Here is a tiny trained network, its code and every weight. The questions are about switching its units off for an input and a class, where a switched-off unit gives its printed mean instead of its output.

import numpy as np


def w(rows, s, z=0):
    codes = np.array(rows[::2]) - 128.0
    scale = np.full(codes.shape[1], s)
    scale[-1] = z or s
    return codes * scale


def f(y):
    return y / 2 * (1 + np.tanh(0.7978845608 * (y + 0.044715 * y**3)))


def log_softmax(a):
    a = a - a.max(-1, keepdims=True)
    return a - np.log(np.exp(a).sum(-1, keepdims=True))


def net(x, mask):
    res = np.array(x, float).reshape(1, 5) / 4 @ E
    y = f(res @ A[0][:, :-1].T + A[0][:, -1])
    res = res + np.where(mask, y, B[0][:, -1]) @ B[0][:, :-1]
    return log_softmax(res[-1] @ U[:, :-1].T + U[:, -1])


A, B = {}, {}
E = w([
[128,128,128,130,128],'x0',
[80,21,83,131,143],'x1',
[127,129,127,130,128],'x2',
[93,150,82,146,9],'x3',
[213,109,74,54,108],'x4',
],0.011)
A[0] = w([
[161,139,135,121,152,82],'neuron 1',
[85,124,116,141,95,69],'neuron 2',
[153,237,191,127,146,155],'neuron 3',
[133,123,125,138,137,132],'neuron 4',
[165,145,146,102,161,78],'neuron 5',
[121,135,146,145,119,104],'neuron 6',
[180,161,115,108,74,120],'neuron 7',
[139,153,109,106,97,131],'neuron 8',
[132,109,138,129,112,121],'neuron 9',
[73,82,143,125,193,148],'neuron 10',
[196,181,98,97,44,119],'neuron 11',
[190,84,80,96,147,54],'neuron 12',
[74,127,99,151,76,50],'neuron 13',
[179,78,99,94,143,179],'neuron 14',
[187,146,162,84,203,67],'neuron 15',
[201,81,81,76,141,153],'neuron 16',
[107,113,126,136,163,140],'neuron 17',
[139,139,135,126,140,104],'neuron 18',
[133,157,111,110,113,133],'neuron 19',
[65,140,109,130,57,128],'neuron 20',
[120,122,136,123,136,124],'neuron 21',
[94,68,135,106,159,124],'neuron 22',
[119,103,128,154,156,137],'neuron 23',
[119,164,173,144,138,113],'neuron 24',
[174,92,99,113,141,160],'neuron 25',
[63,128,92,148,49,155],'neuron 26',
[88,29,74,97,102,4],'neuron 27',
[179,134,159,91,217,196],'neuron 28',
[134,139,118,114,135,110],'neuron 29',
[84,6,70,99,100,182],'neuron 30',
[175,92,100,122,142,158],'neuron 31',
[209,76,79,92,140,35],'neuron 32',
[125,103,131,125,110,111],'neuron 33',
],0.015,0.012)
B[0] = w([
[133,132,121,132,101,136],'neuron 1',
[95,150,158,121,107,142],'neuron 2',
[97,122,137,131,4,206],'neuron 3',
[136,138,134,124,135,131],'neuron 4',
[144,131,118,133,89,148],'neuron 5',
[113,124,123,137,106,128],'neuron 6',
[182,145,119,125,203,177],'neuron 7',
[163,113,123,138,168,156],'neuron 8',
[118,128,117,140,127,128],'neuron 9',
[155,135,133,129,239,198],'neuron 10',
[170,105,90,140,248,207],'neuron 11',
[59,127,180,108,99,170],'neuron 12',
[46,156,156,118,100,156],'neuron 13',
[189,116,104,125,85,212],'neuron 14',
[174,123,100,129,61,183],'neuron 15',
[145,121,97,129,41,224],'neuron 16',
[138,129,141,131,179,155],'neuron 17',
[117,123,133,131,115,126],'neuron 18',
[136,113,108,127,155,146],'neuron 19',
[127,123,122,121,56,188],'neuron 20',
[128,133,134,138,138,130],'neuron 21',
[153,124,111,127,190,175],'neuron 22',
[126,126,126,126,181,154],'neuron 23',
[111,132,153,117,82,149],'neuron 24',
[171,131,124,126,92,187],'neuron 25',
[160,122,105,135,62,211],'neuron 26',
[194,114,67,137,26,169],'neuron 27',
[30,136,159,115,142,238],'neuron 28',
[113,115,123,136,132,127],'neuron 29',
[41,150,197,126,162,251],'neuron 30',
[139,122,100,156,103,182],'neuron 31',
[40,142,185,125,123,177],'neuron 32',
[129,140,128,142,116,130],'neuron 33',
],0.031,0.016)
U = w([
[65,128,217,115,131,3],'0',
[206,91,77,140,65,190],'1',
[213,92,111,137,255,234],'2',
],0.0074,0.00073)

Each question gives the input, the list of numbers given to net, and the class t.
The units are the neurons (one row each of A and B). Each row of codes is followed by its name. A weight is (code - 128) times the scale printed after its matrix; where a second scale follows, it is the last column's (A, B and U).
mask holds one flag per neuron, in row order. A switched-off neuron (its flag False) gives its mean, the last column of its row in B, instead of its output. The means were averaged over made-up inputs and are rounded, as every weight is.
A unit's drop is (log p(t) with every unit on - log p(t) with that unit switched off) / (log p(t) with every unit on - log p(t) with every unit switched off).
The circuit of an input: a set's keep is (log p(t) with only the set's units on - log p(t) with every unit switched off) / (log p(t) with every unit on - log p(t) with every unit switched off). Starting from the 12 units with the biggest drops (on a tie, the unit counted first), units are removed one at a time, each time the one whose removal leaves the highest keep (on an exact tie, the one counted first), for as long as the keep stays at least 0.8.
circuit, biggest first: the units of the circuit, biggest drop first
most important unit: the unit with the biggest drop
top k neurons: the k neurons with the biggest drops, biggest first
drop of u: that unit's drop, to one decimal
input [0,5,-5,0,-2], class 2: circuit, biggest first	[neuron 3; neuron 10]
input [8,-3,-7,1,6], class 2: circuit, biggest first	[neuron 11]
input [-6,1,8,-6,8], class 0: top 4 neurons	[neuron 32; neuron 28; neuron 12; neuron 27]
input [-6,4,-8,0,6], class 0: top 2 neurons	[neuron 30; neuron 32]
input [8,0,-7,3,-7], class 1: top 2 neurons	[neuron 30; neuron 28]
input [2,-2,-2,8,-6], class 1: top 2 neurons	[neuron 30; neuron 26]
input [-6,-2,5,5,-7], class 1: top 3 neurons	[neuron 30; neuron 28; neuron 26]
input [8,3,5,6,0], class 0: top 2 neurons	[neuron 30; neuron 13]
input [2,1,-3,-7,-8], class 2: top 2 neurons	[neuron 10; neuron 30]
input [3,4,-8,-6,6], class 0: top 2 neurons	[neuron 32; neuron 28]
input [-1,7,-4,-3,8], class 0: top 3 neurons	[neuron 30; neuron 32; neuron 12]
input [-7,-7,3,-5,2], class 1: top 2 neurons	[neuron 30; neuron 15]
input [-3,-2,0,3,-7], class 1: drop of neuron 28	1.3
input [-3,-8,-4,8,1], class 2: most important unit	neuron 11
input [8,8,6,0,8], class 0: drop of neuron 16	0.0
input [-4,-1,-2,5,2], class 2: drop of neuron 11	0.2
